Each row has a hidden trait or not; one of two labels after the row says which. A new part has a new trait and new labels.
-8 5 -15 -1 57 47 2 -1 -2 3 14 6 -5 11 3 20 -5 1 -11 0 4 5 -15 7 4 -1 -14 3 -4 -15 3 -5 -45 -5 -8 23 -14 -1 -4 0 -2 -1 1 30 -13 1 2 2 -2 7 -5 -1 8 1 1 -18 -6 -4 1 8 -39 -6 -28 0 18 4 -14 5 9 0 8 -2 1 -28 -13 3 7 23 26 -2 11 10 -11 13 6 -7 40 -8 9 -13 1 -4 -7 -1 -14 31 -3 -3 -2 -4 1 -13 -17 -7 -7 6 0 20 0 -1 -24 8 0 -2 -11 11 27 23 0 -17 4 5 -12 18 8 -2 3 -35 -45 1 -6 -14 11 -4 6 10 -2 9 0 -7 -21 1 3 -11 -8 -6 2 1 -2 1 1 1 -4 2 0 0 14 -1 1 -9 20 3 1 3 4 28 2 7 -3 5 11 9 7 7 8 -4 3 -15 -15 -15 9 -1 -9 -35 -8 -15 -1 6 -17 -11 48 41 13 1 3 4 -6 16 5 0 1 -2 3 7 12 -20 12 0 0 2 6 0 -1 12 -22 14 2 4 -13 2 2 -8 1 24 0 -1 9 -17 : <93>
1 5 -16 -9 26 5 -13 12 16 -2 -4 -56 5 3 -40 -3 -15 5 11 1 3 32 -1 12 9 1 0 -5 -9 -36 -6 0 1 -17 -19 21 -24 4 -35 -7 4 -5 13 0 -21 7 2 -5 5 -3 5 -24 -14 5 -2 -24 27 -11 -42 26 -65 2 -52 -2 -12 -4 -29 4 6 -2 0 15 12 -81 24 7 9 21 -10 -1 15 9 4 -3 -11 2 -1 -7 -5 -7 24 -14 -21 -4 0 -6 -9 -16 -2 -4 -2 -7 2 12 -14 -18 -12 65 -2 1 4 27 87 3 -10 -2 24 -6 10 -9 33 -7 -10 0 -6 2 11 -74 7 10 -22 41 16 5 -11 -8 3 37 0 -1 -8 -16 27 -10 4 12 3 2 -1 -12 -1 -7 0 -2 -1 2 0 -7 -2 4 21 2 -5 -16 -32 23 2 -22 -1 13 13 -2 -5 -1 4 5 -4 3 -30 -2 -37 1 3 -17 -11 -12 8 1 -23 -5 -5 57 -1 -2 1 8 -11 6 -6 1 4 3 -6 -2 4 -16 10 1 6 -2 7 3 22 -9 6 20 -21 0 -21 4 -17 -12 18 32 0 1 -8 -4 : <90>
2 -2 -7 -2 15 18 -6 7 9 -5 6 -8 -12 8 12 10 6 -1 5 0 3 5 -11 1 -1 -2 -13 -3 -2 2 0 -7 -35 -1 2 12 -18 0 2 -3 -2 0 0 21 -3 1 1 0 -3 4 -3 -8 3 0 2 -6 5 3 -13 5 -19 -2 -16 -1 5 3 -12 0 11 0 -1 8 2 -16 -9 0 1 14 -3 0 7 8 -5 5 -2 -4 31 -10 3 -6 5 1 -14 -2 -8 17 1 -5 -1 -9 8 -1 -16 -1 -3 -18 1 10 -3 11 -15 -1 19 1 -5 0 11 10 -1 -8 0 1 -8 11 1 -1 -2 -30 -17 0 -2 -10 9 -2 0 11 -1 5 -1 0 -13 -2 12 -6 -1 15 3 0 0 -9 2 -4 -5 0 0 1 9 -8 0 -2 -1 3 0 -4 0 14 1 -17 0 7 1 6 -2 3 8 -14 -5 0 2 -15 -15 0 3 -15 -6 -10 0 3 -9 -13 20 6 9 -1 0 1 -1 0 -1 3 5 0 1 0 1 -7 16 -10 18 -1 1 1 4 -7 -4 -1 -11 2 -4 0 -1 -8 9 8 0 3 7 -13 : <90>
0 7 2 -19 31 26 -12 26 0 -8 0 -41 20 0 -23 1 -25 -7 22 -46 0 -18 1 7 -1 0 -58 0 -7 -85 0 7 3 -37 0 15 0 5 -2 -10 21 -1 10 27 -24 -1 -1 -9 -1 33 6 -17 11 0 9 0 41 11 -60 1 -108 18 -61 0 -1 0 -19 3 11 11 -15 0 2 6 47 -17 8 -1 0 15 0 -7 -16 22 24 15 22 -4 -10 -43 42 0 -49 -3 -17 29 1 -6 0 0 17 0 10 11 0 -27 -2 -1 0 2 15 -1 82 0 0 4 -1 4 0 -1 -1 2 0 -3 -13 16 -2 -127 -30 33 -43 36 19 18 27 31 0 23 2 0 -17 -31 -4 -11 9 12 0 10 -14 0 0 1 -7 12 -13 -6 -2 -38 -1 0 34 0 -11 -2 6 34 0 -2 -15 9 0 29 0 0 1 -1 2 2 -22 -5 -24 8 2 -48 2 -16 -5 5 -16 -13 3 -10 11 2 7 14 13 21 -1 21 0 4 -14 -2 14 0 39 -18 -24 -5 9 34 21 -3 0 2 -13 0 0 4 -1 -1 -1 25 0 2 0 -30 : <93>
-1 3 1 -2 21 -4 0 6 -4 -3 -6 -7 7 0 5 0 5 2 -2 -10 2 -2 -12 -1 1 0 1 0 0 13 8 3 -13 -2 -11 8 -18 -4 -3 1 -5 0 -8 5 -1 6 -3 -7 0 -1 5 2 -2 1 -5 -7 -4 -1 1 6 -8 -1 -3 5 -9 -2 0 -4 -7 2 -1 -16 -1 13 15 8 -1 4 -2 6 5 5 0 0 0 0 -7 -3 5 2 -1 9 13 4 1 -3 -6 -4 5 17 0 1 -4 1 -1 -2 -8 4 -1 3 7 1 -1 2 2 3 -1 -2 0 -1 4 -1 -8 -34 1 -2 1 -6 1 1 -2 40 -1 0 18 7 0 0 -3 1 -1 6 1 13 -6 2 -3 1 3 -1 3 2 0 -4 12 0 -6 -45 4 0 4 9 0 -4 -18 0 1 -7 1 -1 1 -1 -1 -1 -3 -2 17 2 -13 0 -2 0 2 10 1 0 -12 0 -3 -1 9 -2 0 4 10 3 -2 -4 -1 8 1 -28 -1 5 1 4 0 0 -12 -3 3 7 2 38 1 1 -9 0 -15 3 6 2 -2 0 0 -2 1 8 : <93>
-1 14 -25 -9 4 2 -12 13 -2 -11 20 -46 -24 -2 2 34 -3 9 7 4 1 20 4 -2 14 -6 0 -2 -9 1 1 -5 -46 0 -41 24 5 2 -36 -1 3 -6 13 21 -14 8 -2 4 1 1 0 -23 3 8 1 0 18 -20 -35 5 -68 -6 -52 -1 3 -2 -22 3 -1 -1 7 -11 -3 -69 1 -4 -1 22 0 2 11 7 -3 16 1 13 -2 5 1 0 -5 -16 -7 -5 0 14 -15 -8 -3 -16 1 -1 4 7 -1 -13 -15 4 -1 8 -10 43 2 -1 -13 12 1 6 0 -2 33 1 -7 27 6 4 6 -58 -44 1 4 53 0 -1 46 -27 9 -2 0 -2 -55 -10 28 -12 10 4 9 3 -9 -8 4 -5 -11 1 1 1 1 -9 -8 -10 3 -2 0 -14 -23 31 1 -7 -5 11 7 -1 7 -1 -6 -22 3 -23 -27 26 3 9 -18 -11 -12 1 7 -1 -27 -11 32 51 5 12 2 0 0 -2 10 7 0 -21 -6 2 -2 -2 5 -10 9 -6 5 -3 19 10 -15 3 2 3 -26 1 -14 -6 0 3 0 -4 -12 2 : <90>
-7 16 -4 0 23 42 -13 14 14 -9 10 -17 0 11 -20 18 -22 -2 -1 0 0 7 -2 6 0 0 -11 -9 -5 -31 -10 -5 2 -4 -19 25 0 -9 -3 0 2 0 4 -2 -19 3 4 11 1 6 -4 -11 8 5 1 -17 0 -5 -11 6 -34 0 2 0 10 0 3 5 12 0 -2 2 8 -37 2 8 10 22 17 0 11 6 -10 14 -2 -1 51 -15 0 0 15 -4 -35 0 -15 19 0 0 -4 -15 -1 0 -20 11 -3 -19 0 25 0 20 -19 -2 49 0 -8 -2 1 0 0 -14 -10 0 -12 19 -1 -1 3 -42 -33 0 -7 -1 13 -2 -5 2 -1 16 0 -6 -21 -3 18 1 -8 21 0 -1 -1 -1 4 0 -1 0 -1 0 0 -4 -3 -6 16 0 2 -8 -5 0 4 0 0 8 15 1 -1 -2 10 -24 -5 -16 -19 -21 -18 10 2 -30 -1 -2 1 7 -16 -14 36 38 14 0 3 0 -11 1 -1 9 0 0 0 -1 14 -2 22 -16 3 2 6 8 6 -1 -11 -2 -20 4 -10 2 0 -11 16 15 1 1 0 -23 : <93>
-8 3 3 -3 64 17 -15 27 2 -9 16 -42 8 3 0 14 7 -5 32 1 12 10 -19 9 -3 2 -61 -36 -1 -100 29 9 -1 -18 -18 19 1 1 -21 2 27 1 16 32 -29 0 7 -7 -2 -2 3 0 15 -1 -1 -26 5 6 -17 -4 -104 30 3 5 -36 -17 -23 1 20 6 -21 8 20 -70 73 -17 14 42 -10 13 17 -5 -17 -5 15 20 18 -16 -15 4 41 -18 -39 1 0 20 -10 -5 1 8 12 -12 13 9 -31 -36 -1 -5 8 0 12 -10 91 0 3 -1 21 -9 -1 -18 16 21 -2 -15 -23 3 -18 -24 4 0 -50 49 24 23 -5 17 4 6 0 1 -25 -3 4 -3 -6 29 3 7 -21 -5 -1 -26 -6 9 -1 2 -2 -7 -3 3 30 -5 -15 -5 -9 27 3 -7 -20 8 19 32 -6 -11 4 8 -11 -21 -16 -11 -15 1 15 -51 -20 -1 -7 -2 -10 -14 59 88 -2 -5 5 0 11 29 -6 1 5 -7 -13 -11 5 54 37 3 -28 -6 13 7 17 -14 -19 14 -12 -1 8 0 -7 -5 27 22 -4 3 -5 -49 : <90>
0 9 -26 -13 -4 54 -11 7 0 -2 1 3 -30 1 -43 5 -2 8 13 5 0 39 -10 2 10 0 -30 -4 -10 -42 -3 -4 -66 -18 -22 25 -22 0 -45 1 5 0 0 0 -17 8 -1 7 0 0 0 -20 -9 5 1 -26 22 -10 -41 2 -73 -6 -7 0 7 -2 -19 5 0 -2 5 9 -1 -77 33 1 0 21 -3 1 10 7 0 7 0 4 2 0 -2 -12 1 -14 -31 -4 -14 0 -13 -14 -5 -4 25 -5 7 11 -1 -16 -13 84 4 1 0 22 0 -3 -10 -1 0 4 0 -12 1 -2 0 27 -8 3 19 -52 -37 4 4 0 21 9 43 0 0 33 0 -2 -68 -17 32 -12 15 7 11 0 -6 0 0 2 -19 -2 -10 -3 0 -10 -6 -5 3 -3 -2 1 -31 0 1 -13 1 1 -1 0 0 5 -5 -23 -1 -25 -27 0 -29 0 -8 -25 -11 -8 8 10 -26 0 26 52 6 7 1 0 -6 7 0 5 0 -22 -6 -1 0 -13 10 -4 9 -6 6 0 17 0 -11 23 -15 0 -28 4 -17 1 17 1 5 -4 -10 -12 : <90>
-9 -7 4 -22 68 16 -14 24 46 -14 -13 -49 47 3 -33 -5 15 -6 53 -66 4 7 -23 12 -11 -14 0 -36 -1 -105 27 8 -74 5 -17 5 -9 7 -10 -15 30 0 16 9 -18 3 7 -29 -4 35 34 -6 -8 5 22 -27 50 30 -96 -9 25 2 -59 9 -59 -3 -28 2 31 -4 -37 21 17 -69 84 -13 14 -1 -33 13 26 -4 11 8 -25 -28 23 -26 -11 -28 -5 -20 27 1 -28 -34 -5 -8 -2 18 9 -10 -16 15 -30 -52 -27 87 8 20 49 -39 103 -2 5 -7 10 -23 -1 -19 3 12 -10 6 -38 16 -27 -127 -38 -3 -16 52 32 29 -32 70 10 32 -1 2 -20 -37 10 4 -11 19 1 3 -23 -7 -11 -33 -7 5 -2 6 0 -30 -18 22 -16 8 -21 -36 2 24 7 -21 -20 11 30 -2 -18 -11 -13 24 -21 9 -7 -4 -53 14 42 -43 -31 -4 -5 1 -6 -11 38 107 11 -12 4 15 0 10 -18 30 2 -22 -14 -17 15 72 33 4 -34 -5 17 14 11 -74 -11 12 -19 0 14 12 -13 -30 -8 19 -1 13 7 -65 : <90>
